Below are the code and all the weights of a small trained network. Each question names an input and a target symbol and asks about switching units off, where a switched-off unit gives its printed mean instead of its output.

import numpy as np


def w(rows, s, z=0):
    codes = np.array(rows[::2]) - 128.0
    scale = np.full(codes.shape[1], s)
    scale[-1] = z or s
    return codes * scale


def f(y):
    return np.maximum(y, 0)


def softmax(a):
    e = np.exp(a - a.max(-1, keepdims=True))
    return e / e.sum(-1, keepdims=True)


def log_softmax(a):
    a = a - a.max(-1, keepdims=True)
    return a - np.log(np.exp(a).sum(-1, keepdims=True))


def net(x, mask):
    ids = ['βδεζλμπτφ'.index(c) for c in x.split()]
    T = len(ids)
    res = E[ids] + P[:T]
    r = res
    for j in range(2):
        rows = slice(2 * j, 2 * j + 2)
        q, k, v = (r @ M[0][rows].T for M in (Q, K, V))
        z = softmax(np.where(np.tri(T) > 0, q @ k.T / 2**0.5, -1e9)) @ v
        o = O[0][rows]
        res = res + np.where(mask[j], z, o[:, -1]) @ o[:, :-1]
    y = f(res @ A[0][:, :-1].T + A[0][:, -1])
    res = res + np.where(mask[2:6], y, B[0][:, -1]) @ B[0][:, :-1]
    return log_softmax(res[-1] @ U[:, :-1].T + U[:, -1])


Q, K, V, O, A, B = {}, {}, {}, {}, {}, {}
E = w([
[154,223,123,188,120,68],'β',
[185,17,195,84,43,136],'δ',
[110,157,174,157,31,99],'ε',
[196,173,225,155,137,96],'ζ',
[134,53,88,110,1,111],'λ',
[164,138,113,31,9,112],'μ',
[223,180,60,70,97,90],'π',
[198,163,172,119,161,70],'τ',
[209,46,18,228,102,109],'φ',
],0.0097)
P = w([
[157,78,124,160,108,53],'0',
[170,200,106,190,28,138],'1',
[84,54,67,89,118,53],'2',
[195,110,131,210,142,11],'3',
[169,226,118,169,50,177],'4',
[80,72,75,83,131,97],'5',
[184,101,127,194,134,14],'6',
[167,221,124,161,81,205],'7',
[66,97,75,72,143,124],'8',
[179,118,130,198,133,1],'9',
[172,228,129,149,104,240],'10',
[33,121,65,60,124,127],'11',
],0.0091)
Q[0] = w([
[137,118,126,107,120,13],'head 0',
[15,89,117,132,196,178],'head 0',
[97,72,81,38,214,192],'head 1',
[87,115,137,76,252,238],'head 1',
],0.026)
K[0] = w([
[49,171,146,61,158,169],'head 0',
[158,153,169,100,52,12],'head 0',
[174,73,136,202,65,29],'head 1',
[222,153,145,102,59,3],'head 1',
],0.025)
V[0] = w([
[151,141,90,152,187,106],'head 0',
[157,109,1,166,109,170],'head 0',
[169,193,74,72,160,84],'head 1',
[41,145,153,212,156,137],'head 1',
],0.023)
O[0] = w([
[165,146,114,94,210,199,125],'head 0',
[124,195,100,7,92,93,255],'head 0',
[156,39,115,100,128,201,152],'head 1',
[189,154,63,159,160,109,31],'head 1',
],0.015,0.013)
A[0] = w([
[251,198,189,190,48,172,25],'neuron 0',
[54,210,82,143,71,168,107],'neuron 1',
[15,65,106,66,217,95,2],'neuron 2',
[122,216,74,138,52,216,119],'neuron 3',
],0.016,0.0065)
B[0] = w([
[121,63,55,59,215,101,150],'neuron 0',
[83,125,114,128,232,185,252],'neuron 1',
[248,80,145,128,137,51,174],'neuron 2',
[185,124,181,188,70,75,251],'neuron 3',
],0.015,0.025)
U = w([
[158,169,74,58,121,247,254],'β',
[94,116,144,112,47,108,126],'δ',
[61,168,154,196,92,107,173],'ε',
[120,107,202,142,107,254,157],'ζ',
[116,98,110,51,136,131,44],'λ',
[62,155,125,17,106,155,124],'μ',
[154,189,141,97,131,115,102],'π',
[150,91,133,207,188,110,15],'τ',
[130,134,35,173,81,44,157],'φ',
],0.007,0.009)

Each question gives the input, a string of symbols that net reads in full, and the target symbol t.
The units are the heads (2 rows each of Q, K, V and O) and the neurons (one row each of A and B). Each row of codes is followed by its name. A weight is (code - 128) times the scale printed after its matrix; where a second scale follows, it is the last column's (O, A, B and U).
mask holds one flag per unit, heads first, then neurons. A switched-off unit (its flag False) gives its mean, the last column of its rows in O or B, instead of its output. The means were averaged over made-up inputs and are rounded, as every weight is.
A unit's drop is (log p(t) with every unit on - log p(t) with that unit switched off) / (log p(t) with every unit on - log p(t) with every unit switched off).
The circuit of an input: a set's keep is (log p(t) with only the set's units on - log p(t) with every unit switched off) / (log p(t) with every unit on - log p(t) with every unit switched off). Starting from all 6 units, units are removed one at a time, each time the one whose removal leaves the highest keep (on an exact tie, the one counted first), for as long as the keep stays at least 0.8.
units of the circuit, in order: the units of the circuit, biggest drop first
most important unit: the unit with the biggest drop
k most important neurons: the k neurons with the biggest drops, biggest first
heads that matter: for each layer, one digit per head in row order, 1 if its drop is at least 0.15 and else 0, layers parted by /
input τ μ ε φ ε δ φ τ λ μ β, target π: units of the circuit, in order => (neuron 3; head 0)
input φ τ ζ τ, target τ: units of the circuit, in order => (head 0)
input ε φ φ μ, target π: units of the circuit, in order => (head 0; neuron 3)
input π ζ β ζ μ λ τ ε, target τ: units of the circuit, in order => (neuron 1; head 1; neuron 3)
input δ π ζ, target ζ: 3 most important neurons => (neuron 3; neuron 2; neuron 0)
input ζ δ λ δ ζ λ μ τ τ π, target ζ: units of the circuit, in order => (head 0; head 1; neuron 2)
input β ε λ β, target μ: units of the circuit, in order => (neuron 3; head 1)
input μ φ φ λ μ π ε β β μ, target β: units of the circuit, in order => (neuron 3; head 1)
input λ φ δ, target δ: 3 most important neurons => (neuron 1; neuron 3; neuron 0)
input β ζ φ λ δ μ τ τ λ ε, target μ: heads that matter => 00
input δ π μ λ δ, target μ: 2 most important neurons => (neuron 3; neuron 0)
input λ β μ δ π δ λ, target ε: units of the circuit, in order => (head 0; head 1)
input π π ε λ φ π π, target λ: 2 most important neurons => (neuron 2; neuron 3)
input μ φ ε τ β, target π: 2 most important neurons => (neuron 3; neuron 1)
input δ φ π π τ λ ε λ β μ τ, target π: heads that matter => 10
input ε δ λ φ β ε π μ ε ζ μ, target π: heads that matter => 10
input λ φ τ λ λ, target π: units of the circuit, in order => (neuron 3; head 0; neuron 1)
input μ λ π τ ε β μ ε μ β, target δ: heads that matter => 11
input τ ζ ε φ, target φ: most important unit => neuron 1
input β μ φ ζ, target π: units of the circuit, in order => (head 0; neuron 3)
input τ τ β λ ζ φ π δ λ β, target μ: units of the circuit, in order => (neuron 3; neuron 2)
input φ τ β φ π δ λ φ λ β ε, target π: units of the circuit, in order => (neuron 3; head 0)
input π μ μ φ μ δ μ λ δ β, target ε: most important neuron => (neuron 2)
input μ μ ε ε, target φ: units of the circuit, in order => (neuron 1; head 0; head 1)
input φ μ μ φ β β π, target β: 2 most important neurons => (neuron 3; neuron 2)
